In the rows, zero is written as 128.
Each row of numbers stands for one thing and depends on some of the facts below. Use the named rows to name the rest.

How the things are related:
batretom -Σ-> klevir; beba -Σ-> risa; bemi -Σ-> dritren; brefuplis -Σ-> beba; dedos -Σ-> dedrul; dedrul -Σ-> rodoso; detidrom -Σ-> gifen
didu -Σ-> grali; dragrer -Σ-> taru; dritren -Σ-> fefir; droguk -Σ-> klavos; duflazin -Σ-> skegru; faskos -Σ-> stapir; fefir -Σ-> mapal
feson -Σ-> regror; flarok -Σ-> mustem; flipoze -Σ-> brefuplis; floger -Σ-> flarok; fluste -Σ-> dedos; fomes -Σ-> neram; foplaflok -Σ-> trokadal
gedis -Σ-> stigos; geso -Σ-> skedre; gifen -Σ-> trizi; gobri -Σ-> voklin; grali -Σ-> tafon; grudom -Σ-> batretom; keflir -Σ-> refler
klavos -Σ-> pemal; klevir -Σ-> kloka; kloka -Σ-> supluru; klozol -Σ-> nele; kluza -Σ-> fomes; kluzi -Σ-> vitik; kogrik -Σ-> mibi
lozur -Σ-> kluza; mibi -Σ-> zibudra; mipalos -Σ-> pludror; monam -Σ-> zeklik; mufe -Σ-> zosti; mustem -Σ-> didu; nafi -Σ-> faskos
naplu -Σ-> nitas; nedrum -Σ-> detidrom; neram -Σ-> vuzis; niso -Σ-> zuske; nitas -Σ-> kogrik; nudri -Σ-> zipon; pemal -Σ-> skigrim
pestal -Σ-> feson; plirotra -Σ-> gobri; refler -Σ-> treplal; regror -Σ-> zefin; rodoso -Σ-> gedis; segro -Σ-> bemi; skaga -Σ-> monam
skedre -Σ-> skoflal; skegru -Σ-> zopu; skero -Σ-> geso; skigrim -Σ-> nudri; stigos -Σ-> kluzi; stuleple -Σ-> flipoze; supluru -Σ-> pestal
tafon -Σ-> naplu; taru -Σ-> segro; tasa -Σ-> plirotra; tastin -Σ-> flibal; teplo -Σ-> mipalos; treplal -Σ-> duflazin; trokadal -Σ-> floger
tulor -Σ-> nafi; vitik -Σ-> stuleple; voklin -Σ-> lozur; vuzis -Σ-> dragrer; zeklik -Σ-> grudom; zibudra -Σ-> skero; zipon -Σ-> teplo
zopu -Σ-> skaga; zosti -Σ-> niso; zuske -Σ-> droguk; batretom -β-> a; beba -β-> d; bemi -β-> b; besu -β-> a
boskite -β-> f; brefloful -β-> c; brefuplis -β-> d; bretre -β-> e; brirem -β-> a; brubros -β-> a; buflu -β-> f
dapil -β-> c; dedos -β-> d; dedrul -β-> b; delom -β-> a; detidrom -β-> a; didu -β-> d; drabra -β-> b
drade -β-> d; dragrer -β-> e; drerem -β-> a; dritren -β-> b; droguk -β-> b; druflus -β-> e; duflazin -β-> a
dugeklu -β-> c; faskos -β-> d; fefir -β-> a; feson -β-> e; fipi -β-> d; fizik -β-> d; flagris -β-> d
flarok -β-> d; flegan -β-> c; flibal -β-> b; flilol -β-> c; flipoze -β-> c; floger -β-> f; fluste -β-> f
fomes -β-> c; foplaflok -β-> a; fotrok -β-> e; gedis -β-> f; geso -β-> b; gifen -β-> b; gitrum -β-> c
gobri -β-> c; grali -β-> b; grediser -β-> b; grovifle -β-> a; grudom -β-> b; grumul -β-> d; keflir -β-> c
kekul -β-> d; kezar -β-> c; kitul -β-> b; klavos -β-> a; klegron -β-> a; klevir -β-> e; kloka -β-> b
klozol -β-> a; kluza -β-> f; kluzi -β-> b; kogrik -β-> d; kudan -β-> f; liba -β-> a; libul -β-> c
lozur -β-> d; mapal -β-> f; mibi -β-> b; mika -β-> d; mipalos -β-> a; monam -β-> e; mufe -β-> c
mustem -β-> a; nafi -β-> b; naklum -β-> f; naplu -β-> f; nedrum -β-> a; nele -β-> e; neram -β-> f
niso -β-> f; nitas -β-> d; nizi -β-> d; nudri -β-> c; pakla -β-> a; pamik -β-> e; pemal -β-> c
pestal -β-> d; petu -β-> d; plames -β-> c; plidan -β-> c; plirotra -β-> a; pludak -β-> b; pludror -β-> a
pubru -β-> c; refler -β-> f; regror -β-> b; risa -β-> a; rizol -β-> b; rodoso -β-> b; ruval -β-> a
segro -β-> e; skaga -β-> b; skagrim -β-> e; skedre -β-> c; skegru -β-> c; skeleve -β-> f; skero -β-> a
skeru -β-> d; skigrim -β-> f; skoflal -β-> f; skogra -β-> a; skudru -β-> a; stapir -β-> f; staskis -β-> c
stigos -β-> a; stuleple -β-> c; supluru -β-> a; tafon -β-> a; taru -β-> f; tasa -β-> f; tastin -β-> d
tenutuk -β-> b; teplo -β-> d; trabrak -β-> c; treplal -β-> f; trizi -β-> e; trokadal -β-> d; trudrir -β-> e
trusesuk -β-> e; tulor -β-> d; vatrul -β-> b; vifuvo -β-> c; vitik -β-> b; voklin -β-> f; vuzis -β-> f
zaplupluk -β-> e; zatra -β-> c; zefin -β-> e; zekaro -β-> a; zeklik -β-> f; zibudra -β-> f; zipon -β-> a
zopem -β-> e; zopu -β-> f; zosti -β-> c; zuske -β-> e; batretom -μ-> libul; batretom -μ-> vifuvo; beba -μ-> vitik
beba -μ-> tenutuk; beba -μ-> druflus; beba -μ-> skagrim; beba -μ-> tasa; bemi -μ-> mapal; bemi -μ-> fizik; bemi -μ-> fefir
besu -μ-> mapal; brefloful -μ-> stapir; bretre -μ-> flilol; bretre -μ-> flarok; bretre -μ-> vatrul; brubros -μ-> klozol; brubros -μ-> flipoze
brubros -μ-> drerem; dapil -μ-> droguk; dapil -μ-> delom; dapil -μ-> boskite; dapil -μ-> vatrul; dedrul -μ-> droguk; dedrul -μ-> tenutuk
didu -μ-> skogra; didu -μ-> kitul; drade -μ-> petu; drade -μ-> zekaro; duflazin -μ-> staskis; duflazin -μ-> detidrom; faskos -μ-> mibi
faskos -μ-> klegron; faskos -μ-> drerem; fipi -μ-> brirem; fipi -μ-> vuzis; fipi -μ-> zekaro; flagris -μ-> trizi; flegan -μ-> drabra
flibal -μ-> fizik; fomes -μ-> rizol; fomes -μ-> druflus; fomes -μ-> zopem; fomes -μ-> boskite; fomes -μ-> buflu; fomes -μ-> gifen
gitrum -μ-> skeleve; gitrum -μ-> skagrim; gitrum -μ-> trusesuk; gitrum -μ-> lozur; gobri -μ-> delom; gobri -μ-> brefuplis; grediser -μ-> klegron
grediser -μ-> zefin; grediser -μ-> plirotra; grediser -μ-> grali; kekul -μ-> zatra; kekul -μ-> delom; kekul -μ-> boskite; kekul -μ-> tasa
klavos -μ-> vifuvo; klavos -μ-> drerem; kloka -μ-> tenutuk; kloka -μ-> trusesuk; kloka -μ-> drerem; kloka -μ-> supluru; kloka -μ-> pludror
kogrik -μ-> brirem; kogrik -μ-> skedre; mika -μ-> pemal; mika -μ-> nizi; mipalos -μ-> skoflal; mipalos -μ-> zuske; nafi -μ-> rizol
naklum -μ-> gedis; nedrum -μ-> liba; nitas -μ-> detidrom; nudri -μ-> mustem; nudri -μ-> kluzi; nudri -μ-> vifuvo; pakla -μ-> zefin
pakla -μ-> delom; pestal -μ-> drabra; pestal -μ-> monam; pestal -μ-> pemal; plames -μ-> druflus; plames -μ-> ruval; pubru -μ-> drabra
pubru -μ-> fotrok; pubru -μ-> tastin; refler -μ-> nizi; refler -μ-> dugeklu; risa -μ-> vuzis; segro -μ-> libul; segro -μ-> rodoso
skegru -μ-> tasa; skudru -μ-> kudan; skudru -μ-> skigrim; skudru -μ-> grumul; stigos -μ-> kudan; stigos -μ-> pludror; stigos -μ-> gifen
stuleple -μ-> zopem; stuleple -μ-> grudom; tafon -μ-> mibi; tafon -μ-> gedis; tafon -μ-> buflu; tafon -μ-> pludror; tafon -μ-> kluza
trabrak -μ-> rizol; trabrak -μ-> pamik; trabrak -μ-> flilol; trabrak -μ-> fefir; trabrak -μ-> plidan; treplal -μ-> kitul; treplal -μ-> mustem
trokadal -μ-> gedis; trudrir -μ-> staskis; trudrir -μ-> pludak; trudrir -μ-> skedre; trudrir -μ-> supluru; tulor -μ-> keflir; voklin -μ-> zatra
voklin -μ-> rizol; voklin -μ-> pemal; voklin -μ-> grumul; zaplupluk -μ-> vatrul; zaplupluk -μ-> kezar; zeklik -μ-> skagrim; zibudra -μ-> grovifle
zipon -μ-> pludak; zipon -μ-> skeru; zipon -μ-> buflu; zipon -μ-> skero; zipon -μ-> lozur; zosti -μ-> brirem

Some rows with their names:
[109 119 179 105 123 162 126 145 141 103  72 151 135 139 132 179 127 109
 141 106 120 157 138 122 129 133 161 135 128 140 122 116 170 139 177 126
 137 101]: zibudra
[ 99 105 158 122 140  90 146 124 173  93  86 144  93 118 117 134 118  82
 145  58 152 109 143  94  93 180 140 120  56 187  97 140 155 198 149 155
 163 173]: gitrum
[139 108 125 127 137 160  93 126 126 175 165 108 200 158 166  99 124 153
  89 141 104 128 105 137 149 111 103 154 169 102 100 135 134 143 102 115
 127 100]: dritren
[131 105 102 124 139 175  57 147 148 174 154 113 200 150 152  94 132 143
  96 131 105 132 121 176 104 103 131 144 177  93 113 141 147 149 109 110
 139 107]: bemi
[134 142 118 142 127 136 119 109  81 134 161 123 131 133 121 120 168 154
 140 132 134 142 126 121  92 121 158 141 150 128 151 148 137 109 101 145
 124 119]: fizik
[125 127 110 122 138 173  67 167 130 159 128 136 166 142 142 109 131 156
 112 146 120 137 109 167 110 100 142 138 170 106 152 131 136 108 105 102
 118  98]: flibal
[142  74 114 107 132 122 114 178 121 192 122  99 181 142 146 130 110 124
 117 108 124 119 141 146 153 113  84 168 146 105 129 136 103 157  89 129
 155 137]: segro
[149 112 147 118 124  86 207 106  95  87 107 150 102 117 103 169 152 105
 150  26 159 130 147  55 127 209 129 117  79 177 106 144 160 142 148 176
 139 149]: libul
[142 139 114 125 132 135 132 139 115 159 151 103 124 111 122 144 148 115
 138 143 129 162 137 150 117  79 127 146 135 105 165 109 125  96  96 137
 144 155]: pamik
[126 105 100 115 124 121 103 168 146 148 101 134 160 135 132 123  71 138
 123 153 104 119 152 158 163 145  98 111 131 105 124 119  87 151 135 112
 125 106]: brubros
[131 149 104 129 125 167 116 100 120 153 183 107 140 117 154 113  99 172
 117 173 117 109  95 150 128  80 102 149 155  90 122 127 122  96 116  98
 112 105]: gifen
[130 140 140 134 120 150 170  94 136 100 141 134 113 115 133 142 128 116
 118 117 134 120 113 114 134 131 118 118 106 128 101 115 148 103 153 115
 127 122]: kudan
[157 128 102 114 125 147 116 151  87 170 139 139 162 134 139 120 102 178
 124 146 125 105  98 139 167 119 104 153 171  98 139 142 111  97 105 102
 114  73]: kluzi
[134 144 134 173 161 121 142 104 155 123  72 187 110 120 135 135 201  62
  84 142 130 134 100 121 157 147 154 143 105 152 133 121 131  96 142 115
 157 149]: floger
[105 149 140 139 139 122 120  96 120 133 148 114 116 132 150 106 131 167
 143 160 133 109 108 109 115 116 123 171 138 141 127 136 118 140 107 134
 121 126]: skeru
[139 150  95 178 150  93 121 104 147 139  96 165 121 128 135 115 196  65
  89 213  99 137 123 158 176 121 141 131 124 126 155 113  82 104 146 123
 135 155]: foplaflok
[134 125 119 122 119 171  88 158 113 155 160 131 143 128 143  96 107 150
 113 176 119 125  89 156 145 115 126 148 185 110 141 161 119 104 117 107
 121 104]: skaga
[115 123 112 128 153 123  61 155 165 186  97 129 165 150 154 105  61 182
 125 157 126  76 113 159 135  81 103 159 132  91 120 116 111 140  99  80
 115  76]: kloka
[123 157 146 133 125 129 170  76 143 116 146 128 112 104 144 131 118 117
 121 121 125 140 106 107 141 124 120 126 100 129  90 102 154 105 157 122
 118 131]: buflu

Name these rows:
No name comes twice in this set of rows, the named rows included.
[155 129 134 126 121 114 131 141  95 181 148  95 119 124 126 143 126 122
 133 154 132 122 144 126 163  80 105 156 154 103 156 134 118 120  98 149
 130 147] => zuske
[104  94 135 127 138 102 144 133 181  81  90 144  68 102 107 149 125  89
 151  54 156 107 148 118  50 166 152  92  49 185 116 145 155 184 155 148
 167 164] => fomes
[115 100 146 128 137 104 158 109 169  87  95 140  94 112 112 149 143  86
 144  51 146 118 157 101  70 171 152 112  58 190 103 136 164 180 145 161
 161 172] => plames
[128 115 159 127  93 129 198 118 114  74 152 145  64  68 100 132 150  59
 141  80 144 136 127  87 113 219 136 100 109 204 112 195 154 163 173 198
 153 188] => keflir
[128 165 174 124 119 128 140 124 135 115 145 135 116 124 113 100 132 111
 113 103 139 150 105 102 161 137 134  99 128 140  98 121 163 121 125 142
 105 137] => vuzis
[170  97 151 153 119  78 167 106 119 110 124 121  71 118  96 169 149  80
 149  64 141 101 168  74 115 177 141 106  76 170 105 184 183 176 163 200
 148 159] => mufe
[154 109 120 152 128 114  93 126  95 157 157 111 116 145 123 125 130 159
 139 141 131  91 144 125 116 110 131 143 155 128 136 182 137 152 112 152
 124 112] => dedos
[149 129  98 125 111 152 138  86 134 141 200  90 195 143 134 118 162 112
 100 126  84 188 159 142 136 126 114  86 147  85  99  98 141 129 133 148
 124 138] => fefir
[129 115 123 129 136 101 149 156 141  80  84 163  49  88  73 152 128 102
 173  52 173 118 153 122  61 189 175  76  59 183 151 155 160 143 155 156
 145 148] => gobri
[116 130 107 183 176  99 110  87 146 154  69 167 114 131 166 112 181 109
 104 189 130  93  93 130 114 124 144 197 128 162 152 146  90 126 105 103
 155 147] => trokadal
[ 96 136 129 110  97 151 105 169 164 129 149 123 135 106 130  72  74 103
 117 188  98 142 128 161 163 148 113  99 162 142 125 142  83 169 154 132
 127 149] => duflazin
[ 80 136 117 111 130 134  85 160 186 125 103 128 152 136 134  80  81 133
 117 162 108 130 132 163 140 121 111 102 133 123 116  98  83 158 131  95
 120 128] => zipon
[146 144 100 153 142  99 164 104 105 141  92 165 156 135 145 139 171  98
 108 173  97 148 132 134 194 145 116 139 138 114 143  98  76  90 144 121
 126 120] => mustem
[103 138 163 107 115 186  96 141 103 145  99 126 163 148 156 158 114 167
 150 170 107 151 125 132 132  85 144 186 179 112 149 124 145 120 146 106
 111  75] => geso
[114 125 123 128 129 132 112 138 105 113 129 140 145 138 127 100 141 170
 134 120 146 124 107 124  99 145 146 134 150 138 141 134 100 126  86 112
 122 121] => teplo

Now the same things, written a new way:
Named rows:
[113 154 183  66  77 108 138 187  70  54 182 129  86  79 157 163 154  77
 161 155 147 242 133  83  69 179  77]: tulor
[114 121 143 114 148 131 156 125 153 129 117 146 139 141 163 134 133 149
 111 103 111 143 140 164 133 118 130]: grudom
[ 73 125 125 120 126 126 117 130 151  80 147 112 134 127 185 152 135 119
 135 152  93 141 136  93 126  96 143]: pestal
[170 117 145 129 171 120 144 109 147 150 129 158  98 161 131 143  98 127
 156  93 165 117 106 148 175 148 124]: skeleve
[199 106 141 121 153 125 128 103 150 166 148 187  96 154 127 132  89 113
 150 123 172 117 131 139 171 153 134]: kluza
[115 122 140 125 152 134 133 144 136 139 106 147 108 130  79 141 132 138
 119 109 152 139  97 160 133 126 151]: rodoso
[200 151 129 131  94 130 141 142 130 117 117 143 119 152 168 175  75 130
 149  82 170 109 124 119 195 147 114]: treplal
[189 141 137 126 126 133 154 137 138 126 112 155 119 160 173 164  84 138
 145  75 167 120 132 142 191 147 115]: zopu
[127 117 141 127 143 126 140 118 139 144 126 139 120 132 119 121 133 138
 121 115 130 126 123 150 127 131 130]: vatrul
[205 114 132 115 135 124 111 106 146 150 151 178 101 146 138 143  80 100
 152 130 175 115 132 113 178 149 134]: neram
[133 150 104 130  87 121 117 134 107 121 111 126 166 126 110 133 112 110
 118 141 107 138 128 114 107 104 112]: besu
[168 132 136 122 157 125 125 131 137 130 118 152  93 150 115 169  89 114
 158  93 185 125  89 130 187 141 136]: fluste
[129 160 110 126  63 147 143 174 110 105 121 104 167 115 160 138 134 150
  99 134 101 124 153 123 115 123 122]: skegru
[101 125 125 126 137 137 143 141 124 142 134 118 142 120 114 105 157 145
 109 148 100 131 131 150  96 126 132]: zatra
[186 155  71 105 221  76 100  98 163 215 143  86 111 171 211 107 102 151
 148  32 214 194 147  99 184 114 186]: stapir
[ 93 153 110 124  92 123 117 152 111 126 142  97 148 101 135 108 139 121
 126 144  93 101 125  85 114 121 109]: zosti
[117 106 153 125 147 129 136 119 154 135 143 129  97 124 137 126 144 145
 124 113 139 114 123 138 139 141 145]: trusesuk
[125 126 137 118 104 126 110 127 144 104 151 110 105 113 156 151 127 123
 129 125 139 105 118  91 153 130 143]: trudrir
[199 149 130 130  98 128 139 139 130 119 119 143 118 152 165 174  75 128
 150  84 170 108 121 116 194 146 115]: refler

Name these rows:
No name comes twice in this set of rows, the named rows included.
[133 123 121 147 138 121 146 102 110 139 113 116 156 148  91 115 141 136
 116 136 103 148 121 168  82 120 113] => skero
[ 89 124 124 113 161 122 148 115 142 133 107 151 171 147 136 118 133 127
 111 130  78 169 137 167 100  89 119] => supluru
[117 106 152 117 167 135 124 116 144 127 131 126  97 115 145 117 147 137
 128 113 152 125 139 136 145 146 143] => trizi
[119 154 103 127  99 130 113 162 104 118  90 136 152 124  64 155 113 112
 116 133 131 154  98 128 113  99 135] => stigos
[120 116 145 119 129 128 120 121 147 117 145 118 101 116 149 137 136 132
 128 119 142 112 123 114 148 136 143] => nele
[ 98 135 120 142 103 136 110 159 124  96 127 114 112 115 112 157 133 127
 136 144 136 131 114  99 125 117 153] => beba
[126 127 121 161  93 127 118 117 115  82 150  71 120 129 141 151 144 134
 139 154 119 117 122  98 108 131 134] => didu
[ 84 155 112 126  97 119 118 151 110 134 142  97 146  98 135  95 140 120
 131 137  91  93 123  80 116 122 101] => nudri
[113 150 107 113 100 123 133 135 126 103 107 133 184 135 156 145 112 118
 110 132  86 159 142 127 115  86 113] => batretom
[203 127 126 116 111 121 106 112 141 133 152 163 105 143 146 159  72  94
 154 128 172 107 122  94 185 143 130] => voklin
[183 113 140 101 249 135 102  84 107 116  95 120  98 135 166 111 115  98
 170  90 217 175 165 142 187 175 115] => skoflal
[125 141 124 119 108 129 109 149 127 110 116 126 118 118 101 164 116 117
 124 119 150 129  95 112 146 116 146] => dedrul
[123 158 100 101 164 129  78 126  68 116  70 111 164  86 144  70 122  82
 143 118 155 176 194  93 131 134  83] => mipalos

